B, the same points and some others measured another way; then each row and its match in B:
B:
1: [ -66  -17   56  -51  -21  125   78   51  -39   29   -1 -124  -28   66
  -51   41  -76  -65   61   -8   49  148   34   33  143   49   72  -63
   33   72]
2: [ -36    1  -55  -89   59  165  -21 -169  105    9   70 -102  245  170
   58  -48 -120   62 -105 -109  157  158  -22 -114  217   90   25  -84
   92  144]
3: [-180 -197  202  276 -285 -422   26   22  107  114   -1   25  127 -323
  -81  185   89  -95  -96  -14 -458  -62   98   60 -242 -216   18    5
  147    1]
4: [ 142  167 -210  -90   81   94 -100 -115   35  -40   60   33  202   76
  182  144 -148  132   80  -88  282  -63  -18 -132   88  124    5  -77
  -40  157]
5: [ -24   74   10 -159  131  157  -10   29 -124   26   37  -56  -44   61
    0   -1  -84  -39   30   35  124    0  -10   61  191   -1  159  -18
    6  133]
6: [-102   -8    3  -42   -2   41   76    7  -40    1  -28  -74  107  105
  -58  -84 -102   79  -48  -29   91   16   14   15   62   40  187   31
   87  161]
7: [ -34   36  -95  -44   27  -29   26   18  -61  -21   19  -33  132   52
   14    9  -71   50    7  -44  102 -114    7  -20   31   17   90    1
   10  110]
8: [-167 -200  -34  143 -175 -404  -10 -140  149  -27  175  -35  295 -226
   -9  143   47 -106  -58  -37 -354  -36   88  -56  -22 -129 -127  -27
   45  -70]
9: [ 117   75   46 -164  142  288  -21  -52   12   84   16  -49  -46   73
  100   55 -113  -47   16  -42  206  221  -61  -72  242   66   55  -97
   45  160]
10: [-141 -134  112 -144  204  -20   62    0  -72   83   84 -132   13  -23
  -79 -182   40 -237 -215    4 -174   43  -43  -59  232 -186   46   31
  145   20]
11: [ -92  -32 -165 -168  150   -1    1   47 -131  -48   45 -194   53  168
  -46   17  -41 -145  -34  -18   62  -54  -50  -45  228   21  -41  -42
  -25   10]
12: [-149   24 -222 -166  104 -110    1  -65  -99 -179  -12 -164  146  166
 -117  -63 -197   57   -2   85   65  -39    6  -38  217   90  176  122
   50  124]
13: [-476 -344  -42  147 -275 -463   82  -84   29 -100  158 -141  369  -25
 -211  -63   40   -5 -171    9 -354 -126  102  168  -22  -93   82   71
   55  -10]
14: [-383 -334   66  162 -274 -528  -42 -144  103  -32   85  -68  250 -167
 -161  115   25  -52 -211   82 -466  -13   50  167  -46 -139  114   85
  116   61]
15: [  62  -50  234   25   46   44  158  138   32  175  -84 -115 -144 -158
  -47   22   27 -269   -9  -60 -202  245   31 -189   54 -135  -87  -65
  193  -44]
16: [  18  111    6  128 -158   26  -87   56   62   72 -119  -58   60   15
   31  321  -82   39   83  -68   23    0   62  -10  -99   56    5 -137
   56   90]
17: [  65   56  -25   21  -26   84    3   54   -4   72   48  -16   72  -10
  104  161   -8  -34   87 -116  106  -46   24  -42    1   14  -69 -144
  -37   38]
18: [  62   87  -76  -30  152 -131   98  178  -90   -2 -103 -172  -45  -81
  -72   57  -31 -236   87  -23 -158  -57   55 -290   40 -103 -142    6
  113 -124]
19: [ 123  270  -48  -24   75  261 -198 -240  167   57  114   82  298   -6
  231   96 -151  180   12 -120  207  -25   62 -133  108   18   53 -135
   74  178]
20: [ 151  144 -162 -144  131  157  -45  -74    4  -25   51  -12  105   93
  147   93 -137   51   86  -75  275   22  -37 -140  162  115   -2  -78
  -29  133]
21: [  -1   23  -49  -68   -8   38   71   -4  -14  -59   28 -106    6    1
  -26   85 -130  -44  165   23   46  152   62  -52  167   81   22  -29
   -2   38]
22: [ 173  119 -144  -69   67  228  -31  -38   45   51   65    4  177  134
  210  117  -72   74   56 -197  350  -12  -47 -142   74  128  -89 -177
  -54  124]
23: [ -50  -99   34 -105   27   56  -54 -126   21   47  158  -17   61  -11
   71   79  -29  -71  -52   -6   39  124  -49   78  214    0   48  -77
  -22  125]
24: [ -22  -29   33  -43   24   95  -95  -93   65  108   33  -35  127   78
   87   94  -32   -7 -151  -93   81   61  -68   -4  103    3   34 -109
   69  164]
25: [ -60   87 -112  -56   12  -58   23    2  -86  -97   69  -31   94  -34
  -25   39 -118   44  152   53   36 -110   90   17   83   16  129   39
  -27   63]
26: [-128   72 -100   13  -76   86   25  104  -64  -43  -30 -214   83  158
  -88  122  -91  -27  136  -44   56  -22  110   13   89   87   -9 -107
  -11  -15]
27: [ -91    0 -134  -86  187  -64  108  125 -101  -28  -52 -261  102  124
 -118 -119  -20 -195  -72  -75  -88  -81   18 -252  143  -69 -117    4
  128  -98]
28: [ 104  -46  131   10  -36  186   81   52   40  171   77   24   -9  -50
  137  100   45  -82   31 -153  121  127  -26  -18   24    0  -64 -175
  -15   77]
29: [ -97  -45  -77 -151  295  -98   96   95 -133   14  -40 -213   85   93
 -114 -226   13 -216 -221  -54 -124 -120  -53 -245  167 -159  -37   72
  186  -36]
30: [ -53  -24   86  -48   -7  -40   38   60  -84   28   35  -30  -98 -118
  -49  101  -41 -114   89   81  -85   43   35   91   90  -59  121    7
    4   66]
31: [-150 -114  127  -57  -10  222   65  -20  -24  117  204  -49  118   74
   28 -116   52  -46  -90 -107   95   43    6  147  168  -43   73 -127
  -16   93]
32: [ 169  130  -92 -135  170  131   47   27  -58   25  -47   27   50   80
  116  -19 -116   79   20  -89  291  -31  -69 -154   56   73   91   -3
   39  189]
33: [  20   33  -57  -39   50   82   66    2  -17   31   90   -9  166   36
   83  -41  -29   28    4 -123  145  -76    9  -73   50    5    5  -64
    3   78]
34: [ 128  119   42  -44   36  133  -99    6   13  104 -123    9  -49   40
   95  218 -118   37   -2  -29  159   83  -63  -31   24   59  114  -72
   77  223]
35: [  48   45  -80  -91  112   66 -108 -176   75   31  157   25  227   -4
  163   44  -55   13  -72  -92  106  -21  -32 -100  159  -17  -17  -82
   13  112]
36: [ 216  184  -14 -122  208   66  -36   45  -99   81   -8  134  -43 -112
  157   66  -63    9   45  -22  168 -154  -53  -93    1  -65  120   16
   20  177]
37: [ 179  115 -124   65    3  -84 -110   26   36   90  -95   82  159    1
  181  258  -31   88  -48 -163  153 -211  -74 -148 -188   21  -41  -88
   36  163]
38: [  83  170 -160 -125  111   97  -97   -6  -32  -40 -133 -122   27  174
   28  175 -196   42   48   -3  199   44  -41 -125  138  142   69  -32
   54  162]
39: [-292 -260   -2  163 -210 -398   24  -78  107   -9   72 -113  303  -80
 -110   56   45  -61 -182  -46 -338  -49   60   12  -57 -107  -35    5
  110  -14]
40: [ -85   38  -51   19  -89   52  109   45  -29  -36  -18  -79  146  105
  -49  -29 -115  124   85  -61  129  -10   81    6   10   95  129  -11
   35  111]
41: [ -63  -64  186   57   15   26  219  257  -64  163 -202 -178  -72   45
 -145  -99   34 -155 -112 -108 -108   67    8 -126  -65  -95   23  -18
  227   18]
42: [ 91  26 -75 -56  31 -60 124  53 -75 -28  15  48  39 -54  54  10 -81  50
 118 -33 142 -44  -3 -65 -14  44  91  40 -18 121]
43: [ -33   -9 -220 -118    7   43  109  -13  -38 -147   69 -177  118  166
  -29   30 -154   -4  175  -30  175  117   40  -86  222  187  -43  -45
  -69   13]
44: [ -87   27  -66 -109   70  -40   11   19 -104  -54  -27  -95   18   63
  -78   11 -122   -5   16   64   30  -23    5   23  128   19  168   59
   46  125]
45: [-106  -83  207  -52   94  -54   65   25  -14  101  -35 -114  -69 -117
 -122  -74  -19 -201 -135   53 -258  153   12  -61  141 -178  107   53
  218   48]
46: [-357 -308   26  109 -221 -559  -97 -147   78  -63   81 -114  159 -199
 -177  214   -3 -155 -150  150 -523   27   49  144   39 -143   56   80
   91    7]
47: [  98  234   23  -28   52   23 -176  -41    7   46 -159   43  -22  -50
   52  231 -195  100   29   70   54  -15    8  -31   -5    8  237   28
  134  248]
48: [ 173  192 -211  -87  108  169 -143 -163   94   -4   67   24  261  108
  234  150 -141  131   33 -148  312  -39  -32 -191  111  123  -54 -135
  -16  155]
49: [-244 -233  -95  180 -253 -620   37   40   -5 -101   35  -84  160 -220
 -150  230   36 -126   21   67 -428 -167   92   50 -144 -108  -53   69
    4  -86]
50: [ 102  168  -39  -41   32  151  -27   93  -35   45 -172  -94  -40  121
   20  181 -145   28   83  -45  180   50   -8  -88   30  105   67  -73
   70  145]
51: [ -11   15 -111  -95   20  148  -77 -214  135  -34  108 -105  223  139
   90   81 -147   45  -10  -75  156  207   -9 -101  261  135  -28 -114
   23  116]
52: [  54  -13  114  -52   24  141  -17  -90   82  108   84    4   28  -70
   99   87  -42  -65  -10  -51   36  187  -15  -28  146  -18   23 -104
   53  115]
53: [  79    7  105   15   53   38   92   31   74  109    9  -76   18 -134
   32   34   -2 -179   20  -93 -120  150   52 -223   70  -97 -119  -83
  129  -43]
54: [-180 -271  158  162 -215 -498  -27  -63  107   57   25   -6   50 -324
  -90  236   50 -179 -118   85 -496   72   25   69  -88 -184   24   43
  125   24]
55: [ -35   96 -191 -115   51   91  -43   -8  -75  -75  -11 -118  120  209
    7   80 -152   79   56  -23  232  -55   -9   -2  142  142   90  -39
  -29  136]
56: [ 126   24  -32 -126   99   -3   36  -72   11  -15   63   20   -8 -105
   88   73 -110  -53   98   19   68  143  -25 -112  159   32   35    7
   10  105]
57: [-258 -316    0  163 -253 -537   37   40   35  -17  -82 -139  110  -81
 -179  207   27 -127 -149   30 -381    1   -9   56 -127  -59   -5   52
  103   19]
58: [ -13  -14 -118  -99   87   39   67  -39  -17  -22   27  -65  192  148
   33  -98  -89   68  -72 -104  183   -8  -47 -111  104   73   58   -3
   52  140]
59: [ -66  -13   -8   -8  131 -167   81  215 -156   74 -102 -111   10  -15
  -92  -40   61 -168 -123  -55 -145 -242  -16 -121  -61 -172   -3   38
  125  -12]
60: [-152 -335  167  189 -280 -544   61   -4   60   61  119   89   28 -415
  -43  237  120 -179  -26   62 -460   -7   33  152 -168 -197    4   39
    6   -2]
61: [  58  154  -95  -42   55  183  -95  -19   21   58 -132  -55  167  244
   83   82 -143  169 -101 -138  290  -44  -60  -92   14  122  110  -81
  107  244]
62: [  39   -1   94   32   35  -18  112  103   37   97 -153 -136  -20  -35
  -60   27  -47 -133  -40  -72 -114  152   17 -224    8  -50  -40  -25
  209   17]
63: [-94 -42 -60 -78 -48  64  67 -75 -17 -72 169 -62 127  35   1   0 -96  26
 118   0 104  88  61  68 194  82  77 -43 -68  70]
64: [  66   80 -101   22  -16 -126  -81   75  -49   29 -100    7   40   -9
   59  264  -56   14   29  -35   57 -160  -33  -32 -101   16   32  -38
    7  123]
65: [  39   22  204   71   17 -102   79  150   -3  139 -149  -71 -145 -225
  -79  105   -4 -206   12   16 -278   92   62 -140  -54 -174   12   10
  207  -12]
66: [ -66   52 -237 -108   54   11   18  -74   -8 -146   43 -180  191  165
  -35   19 -169   24   91  -17  115   44   50 -127  223  134   -6  -16
    1   33]
67: [  26    2  157   62   70   97  164  146   26  184  -70 -112   59  -34
  -15 -110   60 -152 -103 -188  -96   34   42 -241  -30 -151 -103  -89
  209  -38]
68: [-347 -287   48  101 -141 -456  102  -29   -6  -39   94  -85  216 -151
 -188  -87   50  -90 -174   45 -404 -104   69   74  -30 -185   97  121
  120   -2]
69: [-315 -289  -26  101 -173 -531   -1  -21   14  -57  -18 -159  148  -88
 -202  131   11 -139 -171   78 -423  -36   16   58  -26 -110   34   88
  116    3]
70: [  -5  162  -22  -88  116  138  -54    0  -77   30   10   -5   90   51
   39   -9  -98   69   -6  -17  139 -130   25   -1   84  -25  173  -11
   55  156]
71: [-149  -80   24 -129   40  112   54  -50  -60  -12  202  -98   52   23
  -29  -59  -35  -99   37   19   20   92   36  104  275  -14   70  -51
  -40   35]
72: [ 261   62  151   18   19   41  -19   10   51  187   73  203  -78 -305
  234  238   31  -86   95  -70   29   34  -24  -55  -71 -104  -25 -111
  -13  109]

[-167  351  215   38  -87   64 -149 -125 -195 -268 -142  -69 -142 -264
 -130  491  249  281 -156 -300   69  110  224  346 -171  112  -59]
40
[ 254 -107  104   26   24 -281  165   -3    0 -159 -326 -120   24 -215
  -12 -129 -244   96  154  185  -64 -173  325  -43   50 -214 -593]
17
[ 101 -285 -102  201 -178 -237  152   -8 -110 -449 -156 -104  300 -236
  -61  113  -56  255  226   24 -170   47  403  -79  302 -278 -143]
60
[-290  172   25   94 -119  -32  126   98  -61 -156   -9 -508  -18   -5
   84  278   53  427    7 -216  165 -149  -77  117   94   86   58]
71
[ 553  -22   94 -702 -390 -217 -149   62   34  150 -737   69 -264  -66
 -456 -340   35  -42 -224 -225 -299  121  405  467  290  574  -14]
61
[ 139  -90   68  -74 -145 -208   71   72  -72 -121 -316 -337  105 -280
  -82 -186 -173  200   19  218  -60  -39  -13 -235  431 -231 -412]
11
[ -97  533  209 -214 -142    1  -42  -94 -110  102 -273 -295 -259 -226
 -188  311  226  221 -229 -374  114  -17  143  465  -74  334 -138]
13
[-186  -19   66   87  134  -97  -31   98 -163  -62 -173 -200  -76   72
  -84  258  213  135  -49  133  -38   -7  -73  110 -203  -10   55]
53
[-140  -89  -43  -56  -69 -115 -125  216 -208 -203 -235 -309  -59  108
 -304  261  318  306 -222 -118  -93  112 -118  173  121  256  457]
9
[-391  -77  -48  366  -40  308 -310  219 -153 -268   41  174  -50  199
    3  -12  197 -109  192  132  -85  110 -229 -102 -123  -52  158]
62
[ 232  -24  -22 -690 -209 -321  242 -169  216  451 -720 -291 -206 -121
 -373 -110  104    9  -95  -25 -240  -92  210  647  256  492  -19]
22
[  31  127  -51  169 -122 -296  314   13 -124 -158 -128 -523  202 -301
  -39   99  -81  351  131 -122   65 -170  286  -45  308 -197 -403]
63
[  17 -226  182 -606 -283  -69   80 -223  275  102 -510 -126 -134 -121
   27   47  -83  183  -33  205 -176   42  -65  357  237  175   53]
18
[-226 -227  -74   12 -163  149 -171  221   11 -174 -131   10 -100  300
  -28  -35  128   42   95   22 -136   54 -179  104   41  223  404]
54
[ -44 -186 -186   30 -248 -241  169   45 -184  -97 -159 -336  327 -139
 -133  115  171  209  119   67 -205  148  136  -76  439 -183  134]
56
[  95   78  123 -366 -446  -13 -121   16 -130  159 -309  -88   52 -158
  -73 -108   89   38  -51   11 -181  257   79    8  348   23  -29]
29
[ 233 -206  108  239 -140 -301   58   90 -263 -710 -101 -221  295 -320
   16  208 -201  535   30  -42  -18   54  412 -301  287 -408 -293]
30
[-138   83  263  -79 -168   33 -241   63 -247 -419 -113 -163  -83  -60
  -34  507  196  495 -304 -231   45  209    9  143  -53  113  300]
5
[-191  -66 -126  688  133  -31  -74  441 -364 -308  179 -137  186  191
   85  -98   43   -8  295  161   11  -75  -17 -489 -108 -387 -207]
52
[-248  188  262 -459 -157  134 -159 -125   56  221 -375 -159 -313  -70
  -89  213  217  112 -225   60  -30  104 -309  397  -22  299  139]
27
[-586   29  -44  189  -57  232  -21   50   34 -145   35 -266  -67  109
   99  261  165  203  130   14   69  -62 -376  133   -3   72  264]
21
[-124  187  148  -62  149  -26 -146  163 -218  456 -262  -70 -194  170
  -80  -56  278 -278  -46  318  -89   35 -168   33 -359    6 -164]
48
[ 174 -366  -33   83 -102 -278  111   42 -140 -283 -181   16  238  -15
   24  114  -13  144  202  144 -239   87  429  -49   52 -241  -28]
72
[-109 -133  243  300 -123  335 -594  431 -331 -426  118  460  -75  382
  257  -66   41  -80   73  120  -81  271  -69 -375 -368 -152  147]
47
[  50  275  163 -459 -392  -69  -25 -144  -82   33 -353 -221 -112 -219
 -202  342  241  323 -244 -425  -62  173  298  528  163  393  192]
68
[-301  192   33  381  -48  261 -317  346 -259 -155   95   23 -101  214
   52  -71  154  -81  114  -42   47   35 -154 -179 -190  -18  -18]
14
[-101   44   27 -507 -477   55 -137 -190  -54   95 -370   13  -36 -119
 -271  338  439  122 -157 -254 -278  386  174  574  225  408  554]
32
[ 123 -180   54 -584 -387  173 -171  -84  274  374 -536  431 -263  162
  -75 -394   46 -417  175  158 -382  143  104  464   18  418  111]
37
[ 255   22  262  138  138 -232   85   56    3 -378 -304 -239 -116 -308
   45 -137 -432  274   37  171  149 -321  166 -180   17 -272 -879]
26
[ 100  -12  -12  253   19  -78 -202  411 -303 -127 -154  -33  -30  145
 -157 -278   44  -89   59   90  -80   -4   57 -259  -31  -75 -214]
24
[-153  194  126   16  195 -128   58   72 -133  321 -217 -273 -143   43
  -18   86  163  -56    2  236   14 -124 -104   88 -296  -47 -274]
8
[-520  186   78  155   -9  352 -223  128 -103  324   51   92 -150  285
  212  -16  270 -316  221  280  -38   71 -374  -11 -360  -36   44]
4
[-257  222   13 -151 -298  172   45  -96  102  245 -129  -56 -108   40
  106   51  140  -67  204 -139  -53   -6   70  380  -26  238   48]
33
[-273  202 -140 -141 -436  207  -53  -10  -11  265 -147  -55   -3    3
 -107  -78  289 -151  180 -179 -160  153    3  284  252  265  212]
58
